Each row is followed by its class; each block has classes of its own.
[-13  -3 -15  24 -21  26  37   9  -1 -16 -19  25 -12   9   1  13   4 -26
  13 -14  27  18  31  17  19   8  -2 -11  19   7 -18  34]
(101)
[ 19 -24  -1  40   0   6 -11 -21 -20   1 -10  10  30  14 -33  37 -49  37
 -16  37   1 -34  61 -49  43  23   7  10 -25  49 -11  28]
(101)
[ -3  -2   5  -6 -28 -26  13  16  24 -31  -4  -8  -9  10  -4   1   3 -55
  52   9  16  10 -52  64 -34 -24 -12   0  -3 -21  12  18]
(66)
[ -6  -6  -6   6 -27 -25  15   8  16 -15  -3  -6   2  28  -7   7   1 -52
  56   0  12  12 -31  43 -27 -20  -7  -7  -6 -19  11  30]
(66)
[-23  -4  -7  -1  -8 -42   9 -10  12 -12  -9   5  39  28  13  12  12 -77
  28 -29   0   0 -27  34 -31 -26 -11 -15  -5  -1  14  36]
(123)
[-18 -18   7 -13  -8 -11  39 -18  14   9 -14  -9  -3 -23   4   1  -3  -4
  -8  11  -1  10 -39 -26 -40 -24  14  -8 -11   5 -20 -37]
(12)
[-16 -19   1  -4  16  -4  13 -11  14  -6  -7   6  25 -27  -2  34  -5  11
  -6  20  -9 -13  -9 -30   1 -20  -7  13 -37  23  -9 -39]
(122)
[  2   9   8  36   6  -5  14 -33 -10  -1   2  15  16   2 -31  22   5  11
  -4  12  12 -32  29 -20  -3  34  -2  -4 -18  10   2  35]
(130)
[ -6 -24 -12 -16  37 -15   8   8  -3 -35 -21 -27   6  -7   2  29 -12  30
  36  36   7   2 -17  11   4 -28   4  -5 -37  -5 -16  -4]
(14)
[-16 -50 -24  14 -19  -4 -50 -22 -16 -15 -10   9  13  24 -24  32   8  16
 -16   8   7  57  11 -10   6   6   9 -41  12  10 -11  51]
(75)
[-20   5  18 -11  -8   9  36 -29   2 -19  -5 -17  13 -12  -3  22   8  17
  15  22   6  -3 -24 -11 -18 -27  20  13 -23  13  21 -26]
(76)
[  36 -101  -15   39    3   57  -60   14  -10  -18   14   22   15   40
  -34   83  -68  114    4   31    4  -40   -1  -77   56  -10   12  -75
  -27   16   50  -55]
(101)
[-19  -9  15  -7  -6  16  24 -20   5 -27   1 -18   5  -6 -10  28   3  36
  13  26  10   4 -27  -3  -6 -28  19   3 -16   9  20 -22]
(76)
[ 17  12 -10  -6  -5 -26  -8  -6   4   7 -26   9 -23  -5 -12  36  -8 -42
 -28  15 -21   3  -8  11  12  -5  14  -3  -4 -11  23 -11]
(123)
[ 19  -8  -8  -9 -12  -3   6 -13 -13  18  -9   3 -21 -14 -21  14 -21   1
   0  15 -26   4   8 -11  24 -14  13 -15  -7  12  15 -12]
(12)
[-22 -22 -13  -5  -3  27  -1 -19  -6  -1  -8   5 -20   7  -9  -2  17  -1
  -6  -9   2  39   5   1  40  -1  -6 -33  11  10 -22  29]
(12)
[  3 -20   8  -2 -23  14  21   0  10  -2  -1  -8  -2 -29  -1  16  -7  12
  -3  22   7 -14 -13  -9 -20 -22   6   2  -3  25   6 -33]
(101)
[  9  -4 -12  -3   6 -28  -4 -13   1   3 -14  19   0  -6 -18  57 -16 -32
  -7  19 -32 -11  12 -15  19  -6   9   0 -31  12  30 -24]
(122)
[-20 -71  17 -34  20  88 -32  43 -19 -42  51 -21 -72  19 -24 -11 -34  73
 -64  54  23 100  -5 -21  22   4  33 -42 -11  -7   2   7]
(12)
[-40 -43  -9 -26  62  31 -52 -62  47  75  32 -48   3  50 -36  13 101  41
  -6 -60  20 -35  45  -2  74   4 -46 -79 101  -7   2  -2]
(122)
[-21 -19 -33  15   7 -10  -1 -10   6 -26 -28  22  22  23 -10  12  -3  14
  -3  -5   8  25   7   0  18  15  -6 -16  25   7 -21  47]
(54)
[-21 -27 -11   3  -6  10 -12 -19  -5   9 -26   3  19   1 -23  25  -7  37
  11  10  12  42   8 -11   2  -5   7 -21  19   4  -2  18]
(75)
[  2   4   6  22   3 -20  -4 -16   8  -1  -1  26  -5  16 -32  14 -31  17
  -7  12   8 -24  37 -18  13  32  -5   7   8  -4   3  19]
(54)
[ 23   7 -21   4 -29 -10   0  11  -6  12 -12  -2 -18  -8 -20  44  -5  -7
  -7  26 -25 -19   9  13  11 -16  28 -10  12  22  45   2]
(101)
[  4  -6   7  -3 -13 -20  -3 -13   7  12 -25  16 -19  -5 -17  42  -5  -9
   8  20 -14  -9   5  -3   9   7  25  -3  -7  -5  20 -14]
(75)
[-25 -15   4  -2   4 -31 -10   8  14 -20  17 -36  17  22  13   8 -15 -39
  45  -6  13  18 -39  38 -32 -28 -14 -18 -35 -12   1  17]
(14)
[-26  -5 -15  -3   4 -43  19   4  21 -22 -15  -4  15  23  -1   3 -21 -38
  38  -4   4  17 -25  34 -37 -18  -6  -9   5  -9  13  30]
(54)
[-14 -15 -22  13   6 -49   0  -3   6  -8  -1   1  31  14 -10  19 -11 -39
  22  -4 -10   6   1  17 -25 -27  -8  -2 -21   8   6  27]
(122)
[-39 -29  -7   8  -1  31   9 -13   1   0 -32  17  39   6   1  28   0  31
  23  -9  22  38  -8 -31   5  -2  -1 -28   7   3 -15   0]
(75)
[-27 -22  -8  27  16  22  10 -30   6 -10 -12   5  12  17  -7  15  17   6
   5 -10  22  37  -7  -6  19  16 -13 -21   1  -1 -23  27]
(130)
[ 14   3  25  15 -27   6   4 -10   8  -6  10  17  -3  15 -29  14  -4 -17
   6  13  20 -28  17  -2   9  33  -8   2  -4  -4   5  12]
(66)
[-10  -8 -15  19 -19  20  16 -12   1  -1 -31   4   4 -14 -11  22 -17  -3
  15  -1  27  33   4   2   8 -16 -18 -13  27   6 -15  -3]
(101)
[  1  -6  -6  19 -25 -32  18   7   9  -2 -11  -5   1   6   5  -7 -18 -52
  30  -5   4 -13 -14  28 -45 -22   1   0 -11  10  10  13]
(101)
[-25 -37   7 -11  26  -9  40  -5  13 -23  -2 -28  55   3   9  53 -20  32
  55  16  23   8  -6 -12   7 -34  -5  -4 -17   3 -26 -23]
(14)
[ 20  -2  14  26  -6  10 -50 -18   3   7  13  24  -7  -2 -44  14  -2  42
 -30   6  14 -39  33   6  43  18 -29  -8  25   0   6  22]
(123)
[  2 -17  16  14   0  -7  21  -2  17 -15  22 -15  14 -17   6  21   7   4
  -8  12   1  -6 -37 -11 -22 -12  -1  -1 -29  12  -6 -27]
(130)
[ 30  -1  17   2 -41 -37 -14 -29   3  20 -22  35 -18 -17 -12  12  -1 -38
 -15   6 -29 -39  10  -5  -8  30  23   5 -15   9  28 -21]
(75)
[  1  14  20  25 -21   2   7 -42 -22 -11  -2  21   7  13 -37  16 -16  23
   5  20   9 -30  32 -21  -7  19  23   9 -25   9  38  20]
(76)
[ 18  -4  26 -27  23 -24 -38  -3   4 -18  13   6 -19  -3 -32  61 -13 -21
 -43  48 -27 -46  -4 -14  14  14  15  -7 -28   5  56 -49]
(122)
[  7  13  17  16 -22  -6  11 -22   1  10   9  12  22  24 -31  31   8 -13
   1  12  15 -42  30 -27   4  36   0  -4   2   3   5  20]
(66)
[-29 -36 -35 -14   8  35 -11 -20 -16  -2   9 -23 -14  14 -17  21  35  16
 -16   2  -2  39  12 -12  40 -15   1 -63  -8  26 -17  54]
(12)
[  1   8  11  21  -2 -16  -7  -8   8  -6   3  30  -6  14 -29  17 -34  16
 -14  16   9 -22  27 -20   7  35  -1   7   4  -6   8  11]
(54)
[-14 -18  -6  -6  12 -12  24   0  16 -23 -13   2   6 -11  -4  21 -24  35
   6  30   3   4 -12 -20  -9 -14   1  12 -13   5 -13 -15]
(54)
[-24  -6   3  -8  16  -3  15 -10   4 -11 -13 -26  18 -25   7  18 -12  27
  27  28  14   9 -22  -9 -18 -24  -6  11 -43   4 -23 -13]
(14)
[-32  -8 -33  27  -6 -39  32   7  20 -20 -35  28   3  26   9 -18 -20 -24
  37 -12   5  19 -17  24 -39  -4   5   7 -14 -11 -14  55]
(54)
[-43  -1   9  -7   3 -45  20  -2  13 -14 -29  -8  18  14   2  18  -1 -39
  43  14  10  16 -31  24 -58 -19  16   0 -12 -11   4  28]
(75)
[-26 -28   2   5 -17   8 -12 -14   0  -6 -11  17   2  14  -8  18   1  -2
  11   0  11  37   6  -1   5   8   6 -17  -3   2  -4  26]
(75)
[ 13  -1  -3   8   0 -29 -30 -28  -4  -4 -35   6  31   2 -16  20 -27 -17
   6   4  -7 -27 -18  13   3  21  -5 -19 -18   8  23   2]
(14)
[ -9  -7  -8  20   3 -32  36  -3  17 -14  -9 -17  36   2   1 -11   2 -36
  34 -17  12   1 -44  47 -57 -16  -9 -17  -5   2   6  30]
(130)
[  1 -16  69 -39  -6 -19  40 -59  10 -16  38 -32  83 -33  15 -42  49 -57
 -97  -3   6 -42 -19 -37 -88  58  13   5  -8  73 -15 -22]
(130)
[  4   7  26  15  -5  -4 -13 -30  -8 -16   2   2  14  30 -26  13 -25  -1
   2  13   0 -21   6   1  16  16  17   7 -14  11  41   9]
(76)
[-27 -40 -15  -9  -4 -38  27  -4   6  -6 -18 -15  27  25  -7  13  -2 -18
  65  -3  11  28  -1  32 -49 -32  19 -24   1  -5   7  47]
(75)
[-20 -23  -7  23   7   7   7 -27   2 -10  -2   0   5  20  -7  12  14 -11
  -2  -7  17  40  -6  -6  -4  14  -5 -21  -7  -3 -14  29]
(130)
[-17  20  21  22 -16  19  11 -56 -15  10 -23  15 -16   6 -44   3 -33  23
  -7  32  13   7  26 -25 -13  27  31  24 -34   3  35  19]
(76)
[ -5  -1  37   9 -24   0  -3 -27   2   5  -7  30   0  -7 -26  18 -13  -2
  -8  17  12 -16  32 -15  -1  39   7  10  -8   8   3   8]
(75)
[-13  -3   7  24 -23 -18  13   3 -10   2  23 -14 -22  28 -24  23 -52 -50
  32  20  26  21  20  -5 -64 -19  11 -13 -34 -12  28  29]
(101)
[  1 -14   3  -3  -7   8  28  -1   8   4  -6 -24   7 -21   5  20 -15  -3
  -3  21   2  -8 -10 -21 -16 -25   8   0 -18  28  -5 -36]
(101)
[ -9  12  13  17  -2 -13  11 -14  21   3 -11  30  -3   9 -20   5 -24   7
  -9   4  11 -18  21 -12   4  34  -4  13  18  -8  -1   7]
(54)
[  9  -1  22  24 -29 -11 -22 -16  -6  -9  44  -3 -18  42 -33  40 -16   7
   8   9   5   6  22   3  20  -7  18  -3   8 -14  43   5]
(76)
[-36 -33 -14   5 -17   7  -8 -24   2   2 -16   7  10  17 -12  26  19   2
  12  -6  11  30   7  -2  -4   3  10 -37  -3   8  -3  43]
(75)
[-11  -7 -10   7 -28 -34  19   9  17 -20  -9 -10   7  27  -6  13  -6 -57
  59   6  12  17 -41  48 -41 -27  -4  -6 -16 -17  11  36]
(66)
[-17 -10  -4   7 -18 -64  22   6  25 -27  -3  12  18  22   2 -12 -19 -45
  41 -13   7   3 -20  47 -54 -14  -7   7  12 -10   6  37]
(54)
[  6  21 -19   8  -6  12  52  33  -2   5   3   7   7 -47   7  -8 -36  53
  23  10   3   9  12 -30 -13 -34 -13  23 -14   2 -18 -28]
(54)

A new block, with new classes.
[-36  11 -50 -10   1 -29   4  43  -1  89 -63  -9  32 -22  24  -1  -7 -51
 -19 -41 -39  11 -33   7  62  51   7  -5  22 -18  14  -8]
(117)
[ -7 -48 -30  33   2 -26   7 -39  -6 -63   4   9 -15  29  -2  21 -25  29
   1  21   5  13  -2  21 -10  -3  22 -10  -9  18   5 -18]
(41)
[-10 -28  -1  31  53   2  -6  24  11  19   5  17  -9  -5  -8  22  -8  32
  30 -10  -5   1 -12  19  34  33  36 -21  20  21  28  27]
(201)
[-13  22  36  -6  -7  30   4   0  10  36  -7  11  30  13  14 -19  22   6
 -23  -3  -9 -15 -11  -6  -8 -23 -11   4  12   7 -13  -7]
(117)
[ -4  40  26  16 -22  46  -3 -35  -3  47  -5  14  18  14  11 -49  45  -9
  -9  -4  18 -24 -19  14   5 -27 -19 -17  13  13 -31 -25]
(152)
[ -6 -63 -31   0   9 -44   9  16   4 -72  12 -24 -32   9  -2  51 -55  31
  13  -3 -24  15  31 -18 -10  19  38   9 -28 -10  41  38]
(41)
[-12 -17 -35   2  51 -27 -29  48  15  43 -22 -29  -2 -45  -5  30   0 -26
  24 -48 -11  15   4   8  44  57  30  -5  35 -31  42  26]
(201)
[ -9   5 -68  -1  14 -55 -24   4 -12  46 -24 -26  15 -45  -6   7  17 -56
   4 -37  18  23  -2  12  12  32   2 -11  25 -45   2  -4]
(191)
[  4  -2 -21   2   5   3  -2  -1 -22  20 -12  19  12   1  10 -18  -3 -27
  -7   9  11  12 -12  22   9   6  -3  -1   3   2 -15 -27]
(184)
[ 19 -17  -9 -19   4 -28 -22  35  19  -4  25 -33 -17 -24   6  20  -1 -47
  -8 -35  13  21  51 -12 -17  -2  21  21 -16 -34  27  46]
(126)
[  2 -11 -91  14  10 -56 -38   0   3  15 -27 -32 -30 -20  20  12 -17 -19
   2 -38  11  36  18  14  28  -7  32 -11   3 -21  38  22]
(41)
[ -4 -38 -26   9  15 -44 -25 -18  10 -51 -12 -33  -8 -13 -11  47  -6  -3
   5 -16  -2  21  19   7 -12   5  12   4  17 -27  12 -16]
(41)
[  1   8 -38  11   3  -7 -16   9  -2  56  -1  11  -6  -6  25 -27   7 -51
 -26 -16  27  22  -4  26  26  -8  20  -4  -5   3  11  12]
(126)
[ 11  -2   7  14  11   9 -15 -27  20  -2   6   4  12   1 -15   9  36  10
  16  12  12   1  -7  27 -21 -16 -11  -2  15 -11 -22 -39]
(77)
[ -9  12  40   2  -8  44  36  -3 -34  25  42  52  -9  28  16 -38 -18  62
 -12  33   8 -34 -17 -16 -15 -20  14  -8 -42  34   0  49]
(191)
[ 11  27  -9  -8 -14  12 -13 -10 -18  39  -5  -2   7  -3  13 -21  12 -29
  -2   2  29  18   1   4  -1 -26 -16   7   8 -11 -24 -34]
(184)
[  9  30  57 -24 -26  33  13 -14  -6   4  27  10  20  19  10 -46  31 -15
 -21  28  -1 -37   2  -6 -29 -31 -23  -8   0   9 -29 -40]
(172)
[  0 -28  16   0  29  -9  14  24   8 -20  33  16 -21  11  -5   7 -16  29
  11  10 -34 -12  17   2  -3   4  25 -24 -17  26  26  22]
(172)
[  5 -47 -30 -12  22 -36 -10  33  31 -33   9 -42 -18 -24 -25  65 -14  10
  41 -26 -26  23  37  -8 -14  30  15  15  -7 -42  34  21]
(77)
[  0  15 -16 -24 -30  -2 -27   3 -16  -1 -19 -40  23 -21  -3 -12  19 -46
 -20 -28  12   1  16 -23  -4  14 -17  15  26 -39 -32 -24]
(208)
[  2  32   9 -53 -12   9 -23  32   4  28 -27 -42  21 -47   6   4  22 -55
  11 -36 -14   1  27 -32  12   4 -31  27   9 -56   8   8]
(200)
[  2  39  36 -58 -41  51  20  43 -18  26   5 -30   6   7  21 -38  -8  -1
 -17  -4  -9 -29  17 -61  -6 -18 -13  24 -25 -17 -26  22]
(208)
[ 15  -2 -29   7  -4   2 -38 -34  -9  -7 -16 -27  11 -22 -12  13  36 -29
  11 -18  41  27   8  14  -7  -3  -8   2  41 -25 -18 -20]
(201)
[  8   0 -17   7 -22 -14 -25 -46 -18  -3   1 -10  34 -16 -18  -9  49 -50
 -10  -8  42   8   0  20 -34  -2 -31  -8  26 -21 -34 -41]
(191)
[  7  -7  42 -14   6  29  -8  -2   3 -14   5 -30  13 -14 -22  26  25   2
  24 -13   7   1  10  -9 -17   2 -18  12  30 -15 -15 -18]
(201)
[ -5 -41 -30  -9 -17  24  48   8 -35 -47  11   9  -9  31   9  -5 -45  16
   5  30   5   2  -8 -11   3  29  18   6 -41  23  14  27]
(201)
[-15  45  15  -4 -30  42  44  15 -38  90  -4  43  25  31  38 -70 -13  -9
 -23  26  -8 -25 -42   6  30  -7  -7   5 -21  32 -17 -30]
(184)
[  9  -7  17 -12 -36  35  21 -13 -27 -38  23 -11  12  21   3 -13  -4  12
   1  16  22 -11  13 -25 -24  -4   1  18  -9   0  -9  13]
(201)
[ 24  -3  14   5  -4  24 -16 -51   0 -64  20  17   3   6  -9  -3  24  19
  14  29  31   9  21  -1 -45 -44 -17   2  -4  -6 -28   0]
(200)
[-12  17  -5   5  27 -16 -42  13  29  49 -24 -22  -1 -25  12  11  20 -11
  -6 -32  -8  -3   1  10  15 -14  12   1  27 -23  23  -7]
(41)
[ 17  22 -16 -22 -13   2 -44  -1  18  23  -9 -43   1 -34  -5  -4  48 -53
   2 -50  17   9  35 -11 -16 -11 -17   7  16 -46  -2   6]
(152)
[-16  23  47   1  -1  50  25   9 -13  15 -11  39  35  14  10 -23  13   4
   2  23 -21 -33 -28   5  26   3 -20  -6 -11  29 -12 -19]
(200)
[  1 -17 -22  -4   3 -12   7  20 -16   3  10  -6 -21  -2   3  18 -36   7
  16  -4  -4  28  18 -12   0   8  15   8 -18  -8  14   9]
(184)
[  8   9  19  -4 -11  24   0 -10   8   5   3   1  26   5  -7  -8  33  -7
   5   7   1 -15  -8  15 -16  -9 -20   8   6  -7 -20 -41]
(77)
[ 21 -22  57  -8  -3  39  16 -13  18 -69  49   1  -6  27 -21  20   6  61
  22  33  -4 -17  22 -13 -66 -38 -12  14 -25   5 -14   2]
(77)
[ -3  -7 -24  -7  -5 -27   5   7  -4   3   3  -9   3  -2   0  -6  -3 -31
   4  -1  -9   5   5   5   8  18   3 -23   8  -6   3 -30]
(172)
[ -20  -33 -114   -8   32  -68  -38   39   -1   12  -61  -45   -5  -59
   -4   59  -18  -67   27  -51  -27   60   13    6   58   68   12   -7
   20  -58   36   24]
(200)
[-22 -43 -44  17  43 -19  15  51   3 -23  -7  27 -17  -2   4  24 -54  24
  31   0 -30   9   1   3  45  47  35 -22 -32  17  55  53]
(200)
[ -4 -40  -8  23  49 -16 -25  12  19 -40  13 -10 -18  -8 -26  36  -5  42
  18 -14 -11  12  24   0 -10  12  28 -13  18  -5  -3  21]
(208)
[ 13 -12   5 -10   5  10  -3  22   2  -5  16   4  -6  -1   9  -6   2 -26
 -18 -10  17  10  18   5 -10 -14  15  10 -21   2   8  26]
(126)
[  4 -16  16   2 -19  15  35 -27 -42 -29   9  16  17  25  -2  -7 -19  10
   2  31   1   9  -7   3 -16   0 -10  11  -8   8 -40 -43]
(184)
[ -3 -25 -15  20  17 -11  12   2  -8   8   4  24 -11   7   9   8 -13 -14
  -8   3  12  18  -8  30  23   6  28  -7 -15  17   1  12]
(126)
[ 15  -2 -18 -10  -3   4   6   0  11  -6  10  -6  -1   6  -1   0   3  11
  18  11   5   2   3   2 -18 -15  -3   7 -12 -16  -9  -5]
(77)
[ -5  -5 -43  20  -1 -19 -18 -16 -16   3 -31 -12  12  -9  -6   2   8  -8
   0 -11  13  13  -6  11  23  18  11 -14  31 -13 -44 -23]
(208)
[  0 -33 -42  51  -1  -5  -2 -66 -12 -54   0  23 -15  19 -21  10   2  32
  19   9  31  23  -7  28 -11   2  14 -29   7  13 -25 -17]
(152)
[ 10 -30  10   7 -13   7  20 -19 -25 -52  27  14  -3  23  -8   4 -21  26
   6  24   4  10  19  -1 -34 -15   0  17 -21  14 -13  -9]
(184)
[ 18  -4 -26  -2  11  -2 -14  13  -5  10  14   7 -13  -1  10 -12  -8  -8
   2   2  18  20  20   4 -14 -18  13   3 -12  -3   7  12]
(184)
[  8 -34  19 -14  -4   2  16  24  -5 -36  40  -3 -10  12  -3  10 -35  19
  12   7 -14   5  38 -23 -34   3   9  24 -25  -6  15  21]
(184)
[  7  26  62 -10  -3  42  -6 -21   8  -6   3   6  20  15   8 -23  35  12
 -21  15   3 -33  -6   3 -32 -54 -19  12   4  13 -19 -37]
(41)
[-22  25 -32 -25  24  10  -9  68   4  71 -55  -2  20 -37  20  -7   3 -45
   5 -28 -36  -2 -16   1  65  35  -1  -3  -2 -18  28  20]
(200)
[   3  -38   49    3    6   28   13  -26  -11 -101   24   19   15   14
  -25   20    0   34   14   28  -13   -8   17   -8  -40    1  -15    5
   -9    7  -14   -5]
(200)
[  4 -27  24 -25  10 -13 -22  17  33 -40  12 -36   7 -19 -18  44   5  11
   0 -34 -22  15  48 -34 -50  -3   1  24  16 -41  13  27]
(117)
[  2   6  16   6   2  27   2  -9   9   8  18  10 -15  10   1 -14   9  32
  10  -5   1 -13  11  -8 -10 -21  11  -4 -11   4  -1  33]
(152)
[ -1 -10 -47  34  17  -1  -8 -17  -6 -11  -4  41  -7  11  11 -12  -8  10
  14  21  20  13 -12  24  23  -2  13 -30 -11  23   7  16]
(200)
[  2 -22 -64   8  13 -43 -25  27   6  27  -3 -10 -20 -22  17  13 -15 -54
 -10 -33  22  37  18  17  29  19  36  -3  -6 -17  29  38]
(126)
[ 10  -4  -4  17 -13  19 -12 -38  10 -28  21  -4 -17  15 -13  -1  17  26
  17  -5  28   9  22  -3 -32 -33   0  -8  -2   1 -15   9]
(152)
[  5 -39  57   0  16   0 -10 -17  33 -73  37 -10   7   8 -24  39  15  42
  -3  -4 -17   1  46 -18 -74 -23   2  19   7 -11   3  22]
(117)
[-13 -13 -70  20  15 -37  -2  25   9  39 -35  -3   8 -14   3  14  -7 -27
  20 -16  -9  12 -24  34  49  51  17 -20   7 -12  16 -22]
(77)
[ -6 -10  -2 -30 -44   5  47   0 -53 -26  19  -4   8  14   1 -15 -24  -1
  -9  10   0 -14   9 -30 -23   8  -9  16 -47   2  -1  26]
(191)
[ -3  50  58 -32 -43  31  -5 -16  -7  32 -16 -21  41   1  19 -29  42 -37
 -35  -2  -4 -35 -10 -14 -14 -32 -36  30  17 -20 -30 -58]
(41)
[ -2  21 -19  11   6   6 -11  -5   4  34  -1   7 -24  15  32 -20 -10  29
  -6   4  16  -4  -2   3  15 -49  26  -6 -14  11  19  22]
(41)
[ -4  15 -50 -20 -12 -24 -28  18  13  40 -27 -54  -2 -42   2   2  19 -56
   4 -63  -6  14  30 -15  13  21   1  11  10 -54  19  20]
(152)
[ -2  -4 -10  21  57 -36 -58  12  44  30  -2 -18 -19 -28   1  29  18   9
   5 -37  -9   7  21  15   5 -18  33  -4  30 -20  43  21]
(41)
[  0 -51 -14   8  54 -46 -17  30  16   0   2 -22 -12 -33 -25  61 -17   1
  37 -31 -33  37  27  10   0  40  23   3  24 -32  17   3]
(184)
[  4  17 -32 -43 -48   3   4  16 -18 -10 -23 -28  28 -19  14 -15  -1 -58
  -2 -12  -2   4  22 -31  -3  17 -24  25 -18 -45   0   4]
(200)
[  0  -3  26  11 -27  34  18 -20 -22  -1   6  25   7  23  11 -16   8 -18
 -24  15  26   0 -11  21   4 -20  -3   5 -19  30 -23 -17]
(126)
[  2  22  90  10  12  58  14 -21   1  19  31  56  10  33   5 -45  36  37
 -10  42 -12 -48 -21  26  -7 -49 -12 -31   4  61 -25 -29]
(172)
[ -6  11  52   0  -1  30  17 -11 -22  17  24  29  22  10  -5 -28  21  16
  -7  10   2 -37 -12   6 -14 -21 -17  -4  -9  29 -13   8]
(191)
[-33 -41 -18  16  37 -14  21  32  -9  -7 -31  15  -8   9   8  27 -42  27
   0  -2 -48  -5 -26  20  49  37  34 -11 -17  30  36   3]
(41)
